Below is a small trained network, with its code and all its weights. Each question gives an input and a target symbol and asks what happens when units are switched off, that is, made to give their printed mean instead of their output.

import numpy as np


def w(rows, s, z=0):
    codes = np.array(rows[::2]) - 128.0
    scale = np.full(codes.shape[1], s)
    scale[-1] = z or s
    return codes * scale


def norm(h):
    return h / np.sqrt((h * h).mean(-1, keepdims=True) + 1e-5)


def f(y):
    return y / 2 * (1 + np.tanh(0.7978845608 * (y + 0.044715 * y**3)))


def softmax(a):
    e = np.exp(a - a.max(-1, keepdims=True))
    return e / e.sum(-1, keepdims=True)


def log_softmax(a):
    a = a - a.max(-1, keepdims=True)
    return a - np.log(np.exp(a).sum(-1, keepdims=True))


def net(x, mask):
    ids = ['ΓΞαβτψ'.index(c) for c in x.split()]
    T = len(ids)
    res = E[ids] + P[:T]
    r = norm(res)
    for j in range(2):
        rows = slice(3 * j, 3 * j + 3)
        q, k, v = (r @ M[0][rows].T for M in (Q, K, V))
        z = softmax(np.where(np.tri(T) > 0, q @ k.T / 3**0.5, -1e9)) @ v
        o = O[0][rows]
        res = res + np.where(mask[j], z, o[:, -1]) @ o[:, :-1]
    y = f(norm(res) @ A[0][:, :-1].T + A[0][:, -1])
    res = res + np.where(mask[2:14], y, B[0][:, -1]) @ B[0][:, :-1]
    return log_softmax(norm(res)[-1] @ U[:, :-1].T + U[:, -1])


Q, K, V, O, A, B = {}, {}, {}, {}, {}, {}
E = w([
[99,186,161,110,111],'Γ',
[127,172,149,189,116],'Ξ',
[146,110,151,145,101],'α',
[136,171,136,122,143],'β',
[178,161,97,195,40],'τ',
[255,158,137,74,166],'ψ',
],0.017)
P = w([
[44,66,58,136,255],'0',
[206,195,64,156,142],'1',
[179,179,76,143,127],'2',
[151,172,151,170,100],'3',
[176,185,174,170,121],'4',
[165,160,142,175,112],'5',
[160,168,204,166,110],'6',
[176,171,208,160,124],'7',
[142,153,203,177,91],'8',
[150,139,218,204,116],'9',
[168,104,171,195,90],'10',
[159,156,211,191,152],'11',
[161,171,162,180,114],'12',
],0.004)
Q[0] = w([
[86,53,124,58,98],'h0',
[159,141,171,122,56],'h0',
[144,197,217,235,80],'h0',
[198,144,155,161,104],'h1',
[162,97,176,58,144],'h1',
[134,249,135,185,81],'h1',
],0.013)
K[0] = w([
[161,201,76,155,77],'h0',
[109,79,88,110,88],'h0',
[9,55,91,145,255],'h0',
[68,65,184,123,143],'h1',
[67,101,44,168,153],'h1',
[208,10,166,98,163],'h1',
],0.011)
V[0] = w([
[137,78,120,67,45],'h0',
[49,84,130,151,106],'h0',
[79,111,112,69,251],'h0',
[149,177,149,28,71],'h1',
[208,73,153,132,157],'h1',
[122,50,124,108,59],'h1',
],0.014)
O[0] = w([
[237,238,132,142,121,2],'h0',
[141,147,20,82,95,80],'h0',
[155,2,116,63,102,147],'h0',
[236,45,43,164,117,156],'h1',
[171,153,201,164,174,208],'h1',
[171,48,217,138,48,87],'h1',
],0.0086,0.0081)
A[0] = w([
[103,60,82,119,234,62],'n0',
[186,137,175,139,87,103],'n1',
[242,179,40,184,126,3],'n2',
[101,66,26,232,114,83],'n3',
[232,26,151,64,133,191],'n4',
[96,187,122,176,108,202],'n5',
[94,200,101,168,172,212],'n6',
[133,155,179,183,170,118],'n7',
[56,27,170,175,90,132],'n8',
[135,82,225,129,212,83],'n9',
[85,154,54,97,1,157],'n10',
[38,157,154,55,64,121],'n11',
],0.0093,0.0021)
B[0] = w([
[179,91,155,123,111,183],'n0',
[83,89,147,119,111,172],'n1',
[218,79,116,152,140,182],'n2',
[132,112,114,144,251,223],'n3',
[198,193,79,157,65,253],'n4',
[163,75,97,103,114,209],'n5',
[174,46,103,109,169,214],'n6',
[143,121,202,124,92,227],'n7',
[57,132,133,206,121,234],'n8',
[160,97,68,196,77,201],'n9',
[130,186,98,84,22,185],'n10',
[193,210,206,85,100,153],'n11',
],0.014,0.0055)
U = w([
[153,148,31,175,99,24],'Γ',
[59,116,109,163,185,76],'Ξ',
[122,105,137,86,98,187],'α',
[135,1,107,88,91,8],'β',
[188,113,152,184,166,186],'τ',
[134,122,151,205,88,246],'ψ',
],0.0085,0.0014)

Each question gives the input, a string of symbols that net reads in full, and the target symbol t.
The units are the heads (3 rows each of Q, K, V and O) and the neurons (one row each of A and B). Each row of codes is followed by its name. A weight is (code - 128) times the scale printed after its matrix; where a second scale follows, it is the last column's (O, A, B and U).
mask holds one flag per unit, heads first, then neurons. A switched-off unit (its flag False) gives its mean, the last column of its rows in O or B, instead of its output. The means were averaged over made-up inputs and are rounded, as every weight is.
A unit's drop is (log p(t) with every unit on - log p(t) with that unit switched off) / (log p(t) with every unit on - log p(t) with every unit switched off).
The circuit of an input: a set's keep is (log p(t) with only the set's units on - log p(t) with every unit switched off) / (log p(t) with every unit on - log p(t) with every unit switched off). Starting from the 12 units with the biggest drops (on a tie, the unit counted first), units are removed one at a time, each time the one whose removal leaves the highest keep (on an exact tie, the one counted first), for as long as the keep stays at least 0.8.
units of the circuit, in order: the units of the circuit, biggest drop first
k most important neurons: the k neurons with the biggest drops, biggest first
heads that matter: for each layer, one digit per head in row order, 1 if its drop is at least 0.15 and else 0, layers parted by /
drop of u: that unit's drop, to one decimal
input α τ τ Γ β, target α: units of the circuit, in order => (h1 h0 n8)
input Γ Ξ ψ Ξ Ξ Γ, target Γ: units of the circuit, in order => (h0 n4 h1)
input β Γ τ τ τ τ τ τ Ξ Γ Ξ, target β: units of the circuit, in order => (h0)
input Γ Γ Γ Ξ Ξ Ξ ψ τ β, target Γ: 3 most important neurons => (n4 n7 n6)
input Γ τ Ξ τ Ξ Γ, target α: heads that matter => 01
input Ξ τ τ τ α Γ τ, target Ξ: units of the circuit, in order => (h0 n3)
input Ξ τ τ τ ψ τ β τ Γ τ Ξ, target Ξ: heads that matter => 10
input α Ξ Γ Ξ τ Γ τ τ Γ, target α: heads that matter => 11
input τ Γ Γ Γ τ β, target β: heads that matter => 11
input Ξ τ Γ τ Ξ τ Γ Γ τ τ, target Ξ: 2 most important neurons => (n3 n4)
input β α τ Ξ β, target β: heads that matter => 10
input β Ξ τ τ Γ Γ τ, target β: heads that matter => 11
input Ξ τ τ ψ ψ τ Γ τ Γ Γ, target Ξ: heads that matter => 10
input Γ β Γ Γ, target Γ: units of the circuit, in order => (h1)
input Ξ ψ ψ Ξ Γ τ Ξ, target Ξ: units of the circuit, in order => (h0 n3)
input Γ Γ τ τ Ξ, target Γ: 2 most important neurons => (n10 n7)
input β τ τ, target β: 2 most important neurons => (n0 n9)
input Γ τ τ Γ Ξ τ Γ ψ α, target Γ: drop of n7 => 0.2
input Ξ τ τ τ Γ τ ψ τ Γ, target Ξ: drop of n4 => 0.1
input β Γ Ξ Γ, target β: drop of h0 => 0.7
input β β τ ψ Γ τ τ Γ, target β: drop of h0 => 0.4
